Each row is followed by its class.
15,95,-7,-4,65,-1,25,-22,-16,1,22,81,-8,11,-11,-76,-7,18,28,-17,6,-68,0,24,36,-18,-5,37,-37,38,-19,-16,57,11,6,-41,-14,35,-11,-7,-2,-8,-26,-6  P
-2,13,18,20,21,-43,27,-16,2,-2,-6,-8,-5,4,-9,26,-40,-39,31,-17,36,-7,-14,3,-6,-51,-6,2,23,-26,18,-17,7,-6,-20,-18,6,2,-15,-21,-20,4,14,21  R
-2,15,13,23,25,-40,29,-14,15,-6,-6,-6,-8,7,-8,22,-33,-49,23,-22,31,-6,-16,3,-7,-33,5,4,31,-22,24,0,10,-8,-23,-18,-5,6,-19,-16,-21,8,10,15  P
33,29,3,0,-2,12,-6,-1,-17,-51,-11,1,23,18,-54,34,4,-38,1,-29,-7,14,43,8,20,22,-56,-36,-32,21,12,-37,46,-6,-6,-79,18,19,21,5,12,34,-26,-8  D
2,17,-3,33,36,0,-43,9,35,-35,12,45,-28,-28,-51,-16,-1,-11,19,-2,15,-49,17,54,23,17,-12,27,-16,-5,34,-55,1,-15,-68,-10,-5,39,13,-44,3,-31,5,-30  Y
-4,4,-17,14,-38,3,-2,8,25,-15,18,9,-9,35,-54,-48,-18,0,62,-25,-51,-38,8,22,25,-23,-2,11,22,10,1,11,49,-23,13,-61,11,-2,-8,-27,53,37,20,-24  Y
53,31,-15,12,41,29,-14,10,-17,-19,39,8,-19,23,-23,43,20,10,-19,-5,-22,-55,29,51,43,-13,-33,-48,15,8,24,-31,25,11,-3,-53,8,11,17,-31,5,24,0,-11  V
-1,9,16,16,23,-42,24,-13,19,-7,-7,-9,-7,3,-6,25,-33,-48,26,-20,35,-10,-7,5,1,-38,-5,7,32,-24,20,-4,9,-1,-19,-18,-3,3,-10,-19,-18,-2,13,15  P
6,16,21,20,13,-42,17,-20,8,-3,-9,-1,-7,-2,-16,37,-31,-38,30,-20,28,-13,-20,-1,-12,-26,-8,5,17,-34,23,-9,3,-6,-16,-35,4,4,-21,-16,-3,0,4,20  C
17,-30,7,13,-18,6,7,23,0,-22,8,-28,-18,10,-38,40,-7,0,-6,-5,-9,-1,-32,1,-17,-1,-17,-20,-9,-8,27,-22,-11,-22,18,13,3,-34,2,-5,13,7,3,-21  V
12,14,-61,-39,-5,35,-23,-6,-7,36,20,24,7,15,17,20,7,18,14,13,-38,-38,72,-12,22,14,-14,-18,35,21,2,-51,27,13,30,-33,1,26,40,-28,6,17,-25,-14  Y
5,14,23,23,15,-38,26,-19,6,2,-11,-9,-8,5,-6,28,-32,-34,35,-18,35,-11,-16,5,-5,-41,-6,3,23,-27,21,-16,4,0,-24,-26,-1,6,-16,-23,-22,6,9,19  R
29,-21,5,2,-27,20,12,25,6,-26,11,-34,-13,-2,-41,39,-17,-5,-3,8,1,0,-30,-6,-17,10,-6,-13,-8,0,21,-25,-5,-12,5,9,-5,-39,-3,-1,23,17,9,-15  S
4,21,25,15,19,-41,17,-20,9,-10,-2,-7,-9,9,-6,30,-28,-33,27,-10,38,-7,-24,7,-8,-45,-5,2,21,-31,16,0,5,0,-22,-26,6,1,-24,-18,-28,5,8,23  R
17,-28,20,10,-19,16,12,23,2,-12,8,-19,-22,6,-41,24,-15,-2,-7,-3,-4,-11,-22,-1,-17,1,1,-18,-13,-2,26,-28,-11,-17,7,13,-19,-30,-2,-1,27,3,2,-21  C
8,10,23,26,10,-43,20,-17,14,2,-6,-5,-8,4,-14,21,-32,-36,27,-27,30,-16,-13,-4,-8,-38,-9,5,22,-31,17,-8,3,-3,-15,-31,2,-1,-24,-8,-3,-2,1,21  C
1,6,23,20,9,-35,17,-15,18,-9,-10,-13,-2,5,-5,25,-24,-43,24,-17,38,5,-15,2,-8,-31,-6,6,24,-24,17,-7,-1,0,-16,-36,10,0,-13,-21,-13,3,9,21  D
6,-17,11,-10,-26,8,10,11,7,-19,7,-34,-29,5,-45,49,-6,-9,-6,1,-7,-8,-17,-6,-6,2,-16,-23,-5,0,21,-7,-3,-13,12,16,-14,-28,-4,-3,13,12,-3,-14  L
10,16,18,18,15,-46,10,-19,13,-12,-8,-8,-3,1,4,37,-28,-38,24,-15,34,-14,-15,-4,-6,-33,-13,3,30,-29,19,-23,15,-2,-9,-26,0,0,-18,-24,-10,3,3,21  V
0,15,18,20,11,-43,26,-14,11,-5,-5,-7,-13,0,-13,33,-32,-45,23,-15,29,-2,-21,3,-5,-32,-10,-7,19,-32,23,12,2,-6,-7,-27,7,-3,-10,-18,-16,10,9,22  F
-1,11,-6,-48,52,48,-20,31,2,7,50,12,-27,38,-36,-3,22,2,-29,-12,-28,-12,-3,50,55,-10,9,-25,22,2,-2,51,14,17,49,-10,19,-4,-9,21,-30,-51,37,-31  C
18,-1,-13,42,34,16,27,-9,10,-57,20,35,14,28,-43,10,-4,-29,26,-51,-3,-47,-5,14,2,-15,-17,-48,23,14,2,-1,17,-11,13,-47,-1,8,44,3,3,-16,-39,-29  C
5,7,26,23,19,-38,16,-12,13,0,-10,-2,-9,4,-17,36,-29,-41,25,-22,36,-8,-18,-2,-6,-32,-8,4,26,-34,22,-8,2,-3,-11,-32,-2,2,-20,-11,-13,-7,6,18  C
12,13,25,-92,-18,1,1,22,-18,12,39,14,-5,47,-19,-21,4,-20,42,-12,-30,3,-23,19,18,31,-15,-4,40,-2,-10,5,29,27,5,-43,-4,-1,19,-25,1,15,36,9  L
7,-35,10,-8,-29,11,8,21,6,-19,2,-28,-11,2,-35,26,-3,-8,4,4,-4,6,-23,-8,-16,2,-9,-15,-4,1,23,-22,-8,-11,13,4,-1,-34,-5,-7,23,10,4,-18  D
15,-13,12,0,-31,11,13,21,-3,-25,11,-26,-22,8,-50,36,-8,-14,2,-9,-11,-8,-25,5,-9,13,-18,-30,-14,2,31,-22,2,-15,1,13,-20,-24,10,6,13,5,14,-15  L
10,14,11,26,11,-38,19,-16,13,-8,-3,-6,-6,0,-10,27,-33,-37,28,-11,34,-7,-17,-1,-3,-25,-12,6,26,-26,15,-9,5,1,-19,-22,5,-6,-18,-17,-20,7,14,25  S
5,9,9,32,26,-45,27,-11,8,-10,-10,-2,-3,3,-3,31,-28,-36,26,-14,34,-13,-22,6,-7,-41,-8,3,31,-27,16,-3,6,-6,-13,-25,5,0,-12,-21,-9,1,11,20  V
28,37,22,-28,31,-21,-25,-3,-17,6,66,29,-22,24,-12,9,14,-29,26,-43,-48,-45,14,8,27,-16,-25,-50,31,-11,11,-13,46,9,19,-33,-49,-20,10,-3,-57,28,-29,1  F
14,-17,1,-2,-31,15,14,17,4,-22,8,-18,-17,4,-41,32,-11,-8,1,13,-3,-17,-26,-4,-9,9,-4,-13,-17,0,20,-15,-13,-12,2,21,-4,-36,-3,-2,21,-1,6,-15  S
-5,42,9,-27,36,19,-12,-23,-23,-70,3,22,-8,6,-48,35,54,-18,0,8,6,8,-9,-7,20,3,-33,15,-38,26,-9,-20,16,-10,-1,-29,14,14,21,-8,-11,14,30,9  C
0,6,19,22,12,-37,22,-16,17,-10,-7,-4,-9,3,-12,28,-26,-45,24,-26,36,0,-16,1,-3,-24,-4,11,28,-24,20,-4,2,-5,-21,-19,9,1,-15,-16,-26,4,14,17  N
10,-19,3,-10,-17,15,9,15,6,-21,10,-28,-9,10,-26,29,-8,-5,-14,6,-8,-5,-25,-6,-17,10,-14,-18,-9,-2,31,-23,-6,-17,7,20,-9,-30,-14,0,8,12,2,-23  P
-13,-6,-8,-12,42,9,-13,-4,-3,40,42,18,-8,6,57,22,-57,-6,-17,24,20,-24,-4,-20,7,-13,-19,-9,10,-18,26,-58,-12,6,25,18,28,12,25,-46,-13,10,8,9  S
36,19,-43,-7,30,21,5,-18,-6,-6,-25,31,-8,-28,-47,15,-3,-15,3,3,-20,-60,71,-15,8,-20,-24,17,12,22,-16,-46,9,-4,23,-30,-35,-43,-12,6,53,-37,-38,-3  D
5,-25,22,-11,-28,12,1,17,15,-19,8,-30,-10,3,-37,33,-6,-1,-1,2,-4,-8,-14,-9,-20,-4,-12,-7,-14,-4,22,-16,-12,-15,-4,10,-7,-28,-9,-8,24,13,-10,-19  D
22,36,-50,-60,25,32,-45,-13,39,-35,42,-10,-15,9,-8,5,10,-2,12,-10,-33,-17,-1,-29,26,19,-37,-2,30,16,39,-2,58,22,29,-13,7,24,-20,11,-42,-8,-21,-12  P
45,37,-24,4,5,-2,21,-11,-50,-28,21,54,-1,31,-48,32,-7,9,-4,4,-19,14,5,-9,5,41,-62,-32,-10,-9,-25,11,11,13,47,-45,19,-16,-7,-4,-26,14,-31,22  C
26,40,5,-15,43,-29,4,24,-40,-34,5,47,-5,51,-21,-20,20,-55,2,13,24,-50,28,-18,24,-7,-50,-28,18,-9,-1,-85,15,15,-12,-26,-13,10,13,-19,-21,2,-3,20  R
0,5,13,6,17,-35,24,-8,14,-7,-5,-7,-9,8,-12,43,-28,-54,19,-19,34,0,-11,0,-1,-30,1,6,35,-24,19,2,3,-7,-14,-24,6,-5,-14,-18,-24,6,14,19  N
16,-21,16,-6,-29,7,4,12,8,-14,6,-20,-26,5,-41,32,-16,-6,-3,2,4,-9,-21,-9,-18,-8,1,-11,-13,-3,22,-24,-1,-9,9,4,2,-28,-13,3,36,2,-4,-10  C
9,15,11,21,23,-52,19,-14,10,-9,-9,-2,-9,0,1,33,-30,-40,26,-12,40,-10,-12,5,0,-37,-13,7,25,-27,18,-13,11,-5,-12,-28,6,1,-18,-28,-16,1,12,23  V
8,7,8,27,17,-41,30,-7,15,-1,-17,-11,-11,3,-8,29,-26,-39,34,-13,28,-11,-18,0,-2,-36,-11,6,24,-25,17,-10,4,2,-14,-34,-1,-1,-15,-21,-14,12,7,21  Y
1,12,18,19,19,-37,29,-19,21,-11,-3,-6,0,1,-5,18,-25,-40,29,-17,39,-3,-22,10,-7,-38,-5,6,25,-20,18,4,1,-5,-20,-38,7,1,-21,-23,-16,6,8,15  D
4,8,22,28,17,-40,15,-17,13,0,-7,-2,-11,8,-16,28,-30,-35,30,-23,33,-11,-19,-5,-11,-35,-8,1,27,-30,24,-20,10,-1,-11,-31,0,-1,-23,-7,-18,-1,-4,16  C
-7,15,-9,-31,50,1,26,-10,27,0,5,-13,-9,12,-8,-18,9,-4,4,-3,37,-50,-13,-24,20,-49,-31,30,29,15,13,-41,-6,-17,8,-10,3,22,-24,-39,-16,13,-13,-14  R
13,-10,8,-4,-28,9,11,13,15,-25,11,-34,-26,2,-40,34,-11,1,-3,-3,-4,-10,-26,7,-7,3,-13,-19,-14,1,28,-9,0,-17,16,14,-8,-22,-3,-1,13,5,13,-22  L
15,-25,-10,9,-27,20,16,26,6,-20,9,-22,-5,-4,-36,31,-14,3,-4,8,2,-12,-30,-7,-14,12,-8,-11,-10,0,17,-11,-13,-17,0,17,0,-28,-8,-3,26,5,7,-13  S
16,36,28,-37,30,11,-9,-13,-22,21,-11,47,-22,2,-37,25,16,-30,-18,-12,14,-10,-16,10,13,28,10,-26,42,0,5,-11,10,34,44,-49,-7,19,-17,-18,23,-15,-29,-19  D
9,28,22,22,9,-40,24,-23,18,-8,-2,-14,-14,0,-16,29,-36,-39,24,-25,23,-16,-14,5,-6,-33,-7,3,25,-27,19,-10,11,-6,-12,-16,-8,1,-18,-13,-13,3,8,20  L
3,16,7,21,21,-39,29,-19,14,4,-17,-8,-4,1,-4,24,-27,-40,26,-18,27,-10,-13,1,-3,-39,-4,8,29,-22,12,-14,5,-1,-11,-34,4,6,-17,-22,-11,12,-1,20  Y
20,-24,15,10,-30,13,13,28,15,-12,11,-31,-24,2,-33,25,-10,-1,1,-7,-5,-16,-30,0,-14,-2,-6,-22,-17,-8,36,-9,-11,-17,7,10,-5,-26,3,-1,24,14,7,-21  F
3,-22,6,-14,-36,12,13,16,5,-14,3,-26,-7,3,-32,31,-16,-1,12,10,5,-16,-31,-7,-18,-11,-2,-11,-10,-1,29,-25,-1,-16,-4,17,-10,-23,-10,-5,24,-2,3,-18  R
18,-21,15,5,-21,13,6,25,5,-16,12,-24,-19,2,-47,22,-15,4,-4,-3,-6,-10,-28,-6,-16,0,-5,-10,-8,-6,29,-23,-3,-13,3,14,-13,-24,-13,-1,28,4,2,-13  C
12,-18,-3,-6,-12,3,16,21,10,-27,8,-26,-19,1,-33,22,-10,-10,2,0,5,-5,-17,-4,-11,0,-8,-11,-8,6,28,-15,4,-14,-1,18,-6,-20,-3,2,12,7,11,-20  P
19,-27,13,-7,-34,11,21,31,13,-25,7,-28,-19,8,-45,35,-14,-15,-2,0,-2,3,-25,-8,-9,5,1,-9,-11,-3,29,-11,-10,-16,12,25,-2,-34,-1,0,13,8,17,-25  N
10,-25,9,-3,-30,12,14,34,6,-25,7,-27,-16,9,-49,36,-11,-16,-1,-3,6,1,-27,-5,-11,10,-1,-10,-4,-5,27,-19,-7,-18,3,15,-2,-27,3,-2,13,5,12,-21  N
13,-15,16,-9,-32,3,8,17,4,-26,-1,-25,-22,1,-43,37,-7,-10,3,4,0,-2,-29,-5,-16,2,-12,-23,-14,-6,28,-6,-2,-7,15,4,-5,-30,9,-1,22,7,1,-11  F
5,4,23,23,16,-41,21,-11,5,9,-2,-3,-13,7,-14,32,-35,-40,28,-23,32,-14,-16,0,-5,-41,-3,1,30,-31,16,-12,6,-1,-10,-35,-2,-8,-19,-15,-7,-1,5,26  C
6,11,19,23,15,-41,26,-12,17,-2,-1,-3,-15,-1,-14,23,-33,-45,31,-24,27,-8,-24,6,-2,-39,-5,-7,28,-26,31,-3,12,-5,-9,-26,2,-1,-12,-17,-18,9,8,20  F
4,16,12,20,15,-37,19,-17,10,-10,-2,3,-9,5,-14,37,-36,-45,26,-7,31,-8,-16,2,1,-28,-4,4,27,-27,13,-11,8,-4,-9,-22,10,-9,-20,-25,-18,7,16,22  S
11,43,7,-27,-7,23,-30,-1,7,-8,19,10,18,32,-38,17,13,-17,25,-63,-4,-54,-24,-19,17,12,-22,9,20,-3,-7,-33,49,-10,26,-81,34,28,-29,-2,37,11,-26,-10  S
25,-17,-5,8,-23,11,13,27,1,-29,14,-17,-15,5,-41,42,-18,-4,0,18,4,-12,-26,-7,-16,8,-12,-21,-7,-3,27,-23,-2,-14,1,8,0,-30,-6,-9,25,22,14,-11  S
13,-27,15,-6,-27,12,6,33,5,-24,8,-40,-27,10,-50,37,-1,-9,-5,-6,-4,-7,-24,-3,-6,1,-10,-9,-9,-3,29,-15,-11,-15,5,12,-6,-31,5,-4,14,13,11,-18  N
8,15,12,12,18,-42,23,-9,8,-14,-10,-3,-6,2,-14,35,-32,-52,21,-21,35,0,-16,2,-5,-20,-5,4,27,-26,24,-10,7,-4,-12,-24,7,2,-13,-15,-23,0,13,18  N
12,-25,15,18,-32,13,13,29,1,-12,2,-25,-16,10,-58,33,-16,-4,0,-5,2,-2,-30,-2,-17,2,-7,-16,-13,-7,33,-18,-6,-22,5,3,-17,-25,-5,6,24,0,8,-18  C
2,10,14,26,18,-36,26,-13,16,0,-12,-6,-10,5,-9,21,-27,-41,30,-18,29,-17,-20,7,-4,-36,-9,11,23,-27,16,-9,-4,-3,-19,-31,-2,1,-10,-21,-9,2,15,18  Y
-4,6,21,22,15,-34,24,-19,19,-6,-10,-8,-3,2,-8,25,-24,-45,24,-16,39,-3,-11,-1,-7,-39,-3,6,27,-19,17,-10,2,-4,-21,-30,2,-1,-19,-22,-14,6,1,18  D
4,10,19,23,22,-43,21,-13,16,1,-12,-6,-15,5,-7,23,-25,-40,30,-14,27,-17,-11,3,3,-46,-12,12,26,-25,15,-20,5,0,-15,-30,-6,-3,-16,-26,-16,12,8,22  Y
6,14,15,29,20,-40,20,-11,15,-2,-5,-12,-15,10,-2,10,-38,-45,21,-24,40,-12,-4,8,1,-34,-6,9,25,-22,20,-14,11,1,-21,-26,0,4,-12,-15,-17,-2,16,21  P
18,-11,17,2,-27,12,22,17,12,-18,8,-41,-23,6,-52,27,-19,-7,-3,-12,0,-4,-34,0,-11,-4,-11,-10,-7,3,27,-32,3,-21,12,12,-11,-26,-8,0,18,12,4,-17  L
-5,14,22,16,20,-47,20,-19,12,-12,-5,-10,-15,6,-1,26,-31,-46,24,-16,38,-12,-14,8,-3,-27,-9,1,25,-28,21,-3,10,2,-26,-19,-3,1,-22,-24,-20,3,20,20  P
-7,24,21,-17,-23,-26,-37,-21,-10,-4,-12,19,-42,6,-15,13,3,-39,-39,-37,-1,-15,58,-5,35,32,-3,-18,-10,-17,-20,7,-2,13,35,15,35,15,-20,-8,12,-34,0,6  N
10,22,9,28,15,-41,22,-17,13,-15,-7,-3,-5,-1,-16,22,-33,-36,27,-13,38,-13,-16,2,-7,-24,-12,11,22,-26,13,-8,1,-3,-25,-24,11,2,-17,-19,-11,5,13,23  S
0,20,24,14,16,-44,23,-28,8,-6,-10,-4,-5,7,-14,17,-34,-34,31,-17,32,-7,-15,1,-9,-46,-12,8,22,-25,13,-7,9,-5,-19,-25,-1,0,-26,-19,-22,9,-1,20  R
10,-17,7,-10,-15,12,15,17,8,-29,10,-35,-17,6,-28,38,-10,-14,-9,9,0,-7,-23,-8,-13,7,-10,-18,-15,0,29,-15,-3,-15,-3,21,-19,-33,-11,-1,6,13,3,-19  P
56,54,1,-11,-33,-5,-27,-71,-3,6,17,47,-38,-9,-18,25,7,-18,3,19,-11,-7,54,14,34,15,-18,-30,24,13,1,-21,22,52,-4,-55,8,14,30,-19,21,30,-45,14  L
9,17,11,30,20,-39,23,-15,15,-9,-7,-9,-6,-2,-11,27,-36,-39,26,-11,40,-15,-13,1,-4,-36,-6,11,27,-24,16,-20,4,-3,-25,-24,10,0,-18,-24,-10,11,11,25  S
